Below are the code and all the weights of a small trained network. Each question names an input and a class and asks about switching units off, where a switched-off unit gives its printed mean instead of its output.

import numpy as np


def w(rows, s, z=0):
    codes = np.array(rows[::2]) - 128.0
    scale = np.full(codes.shape[1], s)
    scale[-1] = z or s
    return codes * scale


def f(y):
    return np.maximum(y, 0)


def log_softmax(a):
    a = a - a.max(-1, keepdims=True)
    return a - np.log(np.exp(a).sum(-1, keepdims=True))


def net(x, mask):
    res = np.array(x, float).reshape(1, 7) / 4 @ E
    y = f(res @ A[0][:, :-1].T + A[0][:, -1])
    res = res + np.where(mask, y, B[0][:, -1]) @ B[0][:, :-1]
    return log_softmax(res[-1] @ U[:, :-1].T + U[:, -1])


A, B = {}, {}
E = w([
[127,229,107,207,107,145,201,213,212,187,150,66],'x0',
[147,105,220,55,217,142,50,2,212,215,213,110],'x1',
[19,192,153,117,180,232,121,143,69,113,88,120],'x2',
[182,45,19,219,181,68,211,92,87,210,60,245],'x3',
[34,181,54,221,236,228,81,83,171,207,34,124],'x4',
[50,85,52,246,45,59,70,175,164,230,245,36],'x5',
[47,78,132,75,199,36,36,112,28,157,35,52],'x6',
],0.0041)
A[0] = w([
[38,216,37,246,68,200,167,217,235,213,200,46,212],'neuron 0',
[119,213,212,34,182,218,114,109,152,40,114,110,225],'neuron 1',
[104,107,191,35,217,193,58,41,60,80,68,223,235],'neuron 2',
[71,162,23,214,214,136,155,143,140,218,34,118,238],'neuron 3',
[18,184,159,109,230,221,37,96,105,130,47,59,226],'neuron 4',
[109,63,100,133,205,61,38,42,153,241,166,108,253],'neuron 5',
[157,52,68,108,223,99,99,27,146,221,86,228,150],'neuron 6',
[109,65,126,160,19,37,88,183,169,182,252,38,216],'neuron 7',
[186,41,51,166,223,100,114,26,170,224,133,221,169],'neuron 8',
[232,173,123,137,56,147,223,162,201,72,166,221,223],'neuron 9',
[181,109,49,181,43,128,244,194,99,53,130,225,234],'neuron 10',
[171,88,37,131,67,61,225,227,40,34,35,202,151],'neuron 11',
[110,41,236,42,47,48,35,150,123,105,234,20,215],'neuron 12',
[162,67,22,123,138,60,183,158,36,124,37,188,203],'neuron 13',
[249,174,152,135,60,146,233,151,214,78,184,211,219],'neuron 14',
[240,194,231,28,127,150,155,80,195,50,174,113,180],'neuron 15',
],0.0041,0.0033)
B[0] = w([
[94,228,15,254,167,239,101,233,177,244,207,30,228],'neuron 0',
[48,227,213,22,184,216,121,127,139,16,56,89,232],'neuron 1',
[39,59,225,21,181,168,140,36,94,46,36,191,243],'neuron 2',
[65,148,69,239,217,94,182,158,74,233,28,122,221],'neuron 3',
[8,195,146,58,232,193,38,64,81,59,7,65,231],'neuron 4',
[176,128,173,167,196,23,66,24,167,232,91,100,229],'neuron 5',
[164,59,243,180,230,29,226,31,121,213,53,223,209],'neuron 6',
[197,152,93,162,21,29,19,69,119,215,226,23,237],'neuron 7',
[199,41,213,221,226,36,235,20,164,235,126,225,213],'neuron 8',
[222,98,132,127,34,217,245,218,174,69,222,219,219],'neuron 9',
[181,35,47,193,13,104,195,234,66,59,195,194,223],'neuron 10',
[66,27,65,170,10,39,138,237,10,28,54,191,214],'neuron 11',
[205,170,207,18,18,46,5,24,152,81,195,17,254],'neuron 12',
[104,40,131,209,68,20,177,180,15,85,19,197,215],'neuron 13',
[217,116,179,108,35,224,232,188,203,71,227,221,224],'neuron 14',
[208,231,246,28,80,222,212,110,225,22,204,137,224],'neuron 15',
],0.0039,0.0072)
U = w([
[30,244,47,196,225,208,119,222,140,213,64,32,177],'0',
[225,162,227,15,88,234,242,167,232,31,177,208,53],'1',
[177,52,208,169,239,36,207,24,152,225,59,226,114],'2',
[116,128,18,140,140,83,23,92,185,145,47,71,4],'3',
[117,29,46,160,33,38,177,227,16,43,48,203,144],'4',
[6,139,193,2,236,221,50,49,98,19,31,141,130],'5',
[175,113,11,224,92,229,185,177,209,203,235,188,67],'6',
[211,157,182,55,35,40,20,64,172,153,229,16,200],'7',
],0.0042,0.0014)

Each question gives the input, the list of numbers given to net, and the class t.
The units are the neurons (one row each of A and B). Each row of codes is followed by its name. A weight is (code - 128) times the scale printed after its matrix; where a second scale follows, it is the last column's (A, B and U).
mask holds one flag per neuron, in row order. A switched-off neuron (its flag False) gives its mean, the last column of its row in B, instead of its output. The means were averaged over made-up inputs and are rounded, as every weight is.
A unit's drop is (log p(t) with every unit on - log p(t) with that unit switched off) / (log p(t) with every unit on - log p(t) with every unit switched off).
The circuit of an input: a set's keep is (log p(t) with only the set's units on - log p(t) with every unit switched off) / (log p(t) with every unit on - log p(t) with every unit switched off). Starting from the 12 units with the biggest drops (on a tie, the unit counted first), units are removed one at a time, each time the one whose removal leaves the highest keep (on an exact tie, the one counted first), for as long as the keep stays at least 0.8.
units of the circuit, in order: the units of the circuit, biggest drop first
k most important neurons: the k neurons with the biggest drops, biggest first
drop of u: that unit's drop, to one decimal
input [-1,-7,7,-6,-4,5,1], class 7: units of the circuit, in order => (neuron 12; neuron 7)
input [1,6,0,-7,7,5,-7], class 0: units of the circuit, in order => (neuron 0; neuron 4)
input [3,7,8,7,-8,-7,7], class 5: units of the circuit, in order => (neuron 2; neuron 1)
input [5,1,-4,2,5,-4,-8], class 6: units of the circuit, in order => (neuron 0; neuron 2)
input [3,6,7,-7,1,-4,-4], class 5: units of the circuit, in order => (neuron 4)
input [5,5,2,2,0,2,0], class 0: 2 most important neurons => (neuron 0; neuron 12)
input [-2,-2,0,6,1,-7,1], class 4: 2 most important neurons => (neuron 11; neuron 13)
input [4,-3,-8,-3,8,3,-1], class 0: 2 most important neurons => (neuron 0; neuron 3)
input [5,7,0,-6,1,-7,0], class 5: 2 most important neurons => (neuron 4; neuron 1)
input [6,7,5,5,-2,0,-6], class 6: 2 most important neurons => (neuron 0; neuron 2)
input [-3,-8,7,-2,1,6,1], class 0: drop of neuron 14 => 0.1
input [-4,-4,-3,2,7,-4,-4], class 4: drop of neuron 6 => -0.1
input [5,7,0,1,5,6,1], class 0: drop of neuron 0 => 0.9
